Below is a small trained network, with its code and all its weights. Each question gives an input and a target symbol and asks what happens when units are switched off, that is, made to give their printed mean instead of their output.

import numpy as np


def w(rows, s, z=0):
    codes = np.array(rows[::2]) - 128.0
    scale = np.full(codes.shape[1], s)
    scale[-1] = z or s
    return codes * scale


def norm(h):
    return h / np.sqrt((h * h).mean(-1, keepdims=True) + 1e-5)


def f(y):
    return y / 2 * (1 + np.tanh(0.7978845608 * (y + 0.044715 * y**3)))


def softmax(a):
    e = np.exp(a - a.max(-1, keepdims=True))
    return e / e.sum(-1, keepdims=True)


def log_softmax(a):
    a = a - a.max(-1, keepdims=True)
    return a - np.log(np.exp(a).sum(-1, keepdims=True))


def net(x, mask):
    ids = ['ΔΘΨαβζηξφ'.index(c) for c in x.split()]
    T = len(ids)
    res = E[ids] + P[:T]
    u = 0
    for l in range(3):
        r = norm(res)
        for j in range(2):
            rows = slice(3 * j, 3 * j + 3)
            q, k, v = (r @ M[l][rows].T for M in (Q, K, V))
            z = softmax(np.where(np.tri(T) > 0, q @ k.T / 3**0.5, -1e9)) @ v
            o = O[l][rows]
            res = res + np.where(mask[u + j], z, o[:, -1]) @ o[:, :-1]
        u += 2
        y = f(norm(res) @ A[l][:, :-1].T + A[l][:, -1])
        res = res + np.where(mask[u : u + 4], y, B[l][:, -1]) @ B[l][:, :-1]
        u += 4
    return log_softmax(norm(res)[-1] @ U[:, :-1].T + U[:, -1])


Q, K, V, O, A, B = {}, {}, {}, {}, {}, {}
E = w([
[24,255,191],'Δ',
[83,109,138],'Θ',
[196,172,68],'Ψ',
[121,133,145],'α',
[110,87,137],'β',
[144,123,161],'ζ',
[99,93,159],'η',
[72,74,128],'ξ',
[95,167,135],'φ',
],0.0092)
P = w([
[214,173,80],'0',
[45,54,185],'1',
[46,102,187],'2',
[68,46,119],'3',
[125,112,176],'4',
[45,200,162],'5',
[69,72,119],'6',
[79,85,172],'7',
[11,192,255],'8',
],0.0051)
Q[0] = w([
[65,75,254],'0.h0',
[227,144,64],'0.h0',
[67,80,157],'0.h0',
[236,147,13],'0.h1',
[132,128,167],'0.h1',
[84,156,229],'0.h1',
],0.0085)
K[0] = w([
[229,213,8],'0.h0',
[62,130,218],'0.h0',
[150,192,58],'0.h0',
[101,108,254],'0.h1',
[234,187,153],'0.h1',
[111,243,3],'0.h1',
],0.0095)
V[0] = w([
[114,72,249],'0.h0',
[155,183,139],'0.h0',
[95,99,109],'0.h0',
[145,107,188],'0.h1',
[107,133,159],'0.h1',
[123,94,142],'0.h1',
],0.013)
O[0] = w([
[112,106,254,3],'0.h0',
[191,226,53,140],'0.h0',
[145,55,177,115],'0.h0',
[106,204,224,89],'0.h1',
[173,133,149,97],'0.h1',
[118,96,194,119],'0.h1',
],0.0065,0.0059)
A[0] = w([
[136,52,46,62],'0.n0',
[24,54,110,109],'0.n1',
[98,149,12,172],'0.n2',
[253,179,157,253],'0.n3',
],0.0061,0.0029)
B[0] = w([
[2,80,100,160],'0.n0',
[224,146,119,208],'0.n1',
[6,155,231,254],'0.n2',
[69,65,199,136],'0.n3',
],0.0053,0.004)
Q[1] = w([
[209,167,128],'1.h0',
[153,133,150],'1.h0',
[85,40,193],'1.h0',
[224,100,1],'1.h1',
[227,227,118],'1.h1',
[178,126,126],'1.h1',
],0.0073)
K[1] = w([
[84,131,201],'1.h0',
[75,86,130],'1.h0',
[57,146,108],'1.h0',
[100,154,202],'1.h1',
[2,111,202],'1.h1',
[107,78,169],'1.h1',
],0.0096)
V[1] = w([
[190,171,132],'1.h0',
[142,186,160],'1.h0',
[18,176,33],'1.h0',
[164,163,177],'1.h1',
[85,138,250],'1.h1',
[132,200,138],'1.h1',
],0.011)
O[1] = w([
[119,61,84,55],'1.h0',
[213,59,138,101],'1.h0',
[89,234,144,255],'1.h0',
[254,199,230,75],'1.h1',
[133,142,226,145],'1.h1',
[194,131,142,110],'1.h1',
],0.0044,0.0069)
A[1] = w([
[244,163,139,3],'1.n0',
[105,157,123,90],'1.n1',
[168,198,92,46],'1.n2',
[130,229,184,162],'1.n3',
],0.011,0.0026)
B[1] = w([
[85,141,71,118],'1.n0',
[185,186,88,163],'1.n1',
[169,93,127,149],'1.n2',
[80,3,127,253],'1.n3',
],0.0056,0.0042)
Q[2] = w([
[162,138,146],'2.h0',
[60,74,116],'2.h0',
[7,99,219],'2.h0',
[13,203,132],'2.h1',
[216,82,139],'2.h1',
[74,60,179],'2.h1',
],0.012)
K[2] = w([
[73,105,159],'2.h0',
[191,171,181],'2.h0',
[185,171,145],'2.h0',
[207,119,134],'2.h1',
[6,122,153],'2.h1',
[159,165,69],'2.h1',
],0.014)
V[2] = w([
[65,40,135],'2.h0',
[68,149,122],'2.h0',
[164,190,163],'2.h0',
[130,143,191],'2.h1',
[129,247,246],'2.h1',
[159,178,11],'2.h1',
],0.011)
O[2] = w([
[126,3,52,206],'2.h0',
[79,120,95,255],'2.h0',
[83,232,223,75],'2.h0',
[19,99,196,94],'2.h1',
[12,163,162,98],'2.h1',
[249,232,43,159],'2.h1',
],0.0062,0.0039)
A[2] = w([
[248,183,87,253],'2.n0',
[102,68,125,108],'2.n1',
[79,170,98,76],'2.n2',
[100,155,122,80],'2.n3',
],0.011,0.0041)
B[2] = w([
[254,92,204,253],'2.n0',
[123,36,134,177],'2.n1',
[98,181,62,168],'2.n2',
[106,127,94,132],'2.n3',
],0.0097,0.0047)
U = w([
[89,249,173,34],'Δ',
[135,127,120,34],'Θ',
[123,101,230,253],'Ψ',
[155,161,126,106],'α',
[142,22,77,129],'β',
[198,149,184,131],'ζ',
[60,161,59,78],'η',
[149,122,59,74],'ξ',
[157,148,110,104],'φ',
],0.012,0.0042)

Each question gives the input, a string of symbols that net reads in full, and the target symbol t.
The units are the heads (3 rows each of Q, K, V and O) and the neurons (one row each of A and B). Each row of codes is followed by its name. A weight is (code - 128) times the scale printed after its matrix; where a second scale follows, it is the last column's (O, A, B and U).
mask holds one flag per unit, layer by layer, with each layer's heads first. A switched-off unit (its flag False) gives its mean, the last column of its rows in O or B, instead of its output. The means were averaged over made-up inputs and are rounded, as every weight is.
A unit's drop is (log p(t) with every unit on - log p(t) with that unit switched off) / (log p(t) with every unit on - log p(t) with every unit switched off).
The circuit of an input: a set's keep is (log p(t) with only the set's units on - log p(t) with every unit switched off) / (log p(t) with every unit on - log p(t) with every unit switched off). Starting from the 12 units with the biggest drops (on a tie, the unit counted first), units are removed one at a time, each time the one whose removal leaves the highest keep (on an exact tie, the one counted first), for as long as the keep stays at least 0.8.
circuit, biggest first: the units of the circuit, biggest drop first
most important unit: the unit with the biggest drop
top k neurons: the k neurons with the biggest drops, biggest first
heads that matter: for each layer, one digit per head in row order, 1 if its drop is at least 0.15 and else 0, layers parted by /
input η ζ Δ ζ Δ ξ ξ η Θ, target Ψ: circuit, biggest first => (0.h0)
input ζ Θ Δ φ β, target ζ: top 2 neurons => (1.n3; 2.n0)
input Δ β η ζ ξ Δ Θ β η, target Δ: heads that matter => 10 / 01 / 10
input ζ φ ξ Δ η φ η ξ Θ, target ζ: circuit, biggest first => (2.h1; 2.n0)
input ζ α Θ η η ξ Θ β, target ζ: circuit, biggest first => (2.h1; 2.n0)
input ξ η Δ η Δ, target β: circuit, biggest first => (0.h0; 0.n2; 2.h0)
input ξ η ξ Θ Δ η η η ζ, target β: circuit, biggest first => (0.h0; 2.h0)
input ζ η α η β φ, target ζ: circuit, biggest first => (2.h1; 2.n0)
input β Δ η Θ, target η: heads that matter => 00 / 10 / 00
input ξ ζ ζ β ξ η η η Ψ, target β: circuit, biggest first => (0.h0; 2.h0; 0.n2; 1.h0)
input ζ η Δ η Θ η β ξ, target ζ: circuit, biggest first => (2.h1; 2.n0)
input ζ ξ ζ, target ζ: top 2 neurons => (1.n3; 2.n0)
input ξ ξ ζ ξ β φ, target β: circuit, biggest first => (0.h0; 2.h0)
input β η η, target η: top neuron => (0.n2)
input η Δ Θ η ξ ξ η Δ Δ, target Ψ: circuit, biggest first => (0.h0; 1.n3)
input ξ ξ η ξ η η ξ η η, target β: heads that matter => 10 / 00 / 10
input η ζ ξ Δ α ζ, target Ψ: heads that matter => 00 / 00 / 00
input ζ ζ α, target ζ: top 2 neurons => (1.n3; 2.n0)
input ζ ζ η, target ζ: top 2 neurons => (1.n3; 2.n0)
input Δ η Δ ζ Δ ξ η β α, target Δ: most important unit => 0.h0
input Δ β η η ξ Θ α φ Θ, target Δ: heads that matter => 10 / 01 / 10
input ζ η ξ, target ζ: top 3 neurons => (1.n3; 2.n0; 1.n0)
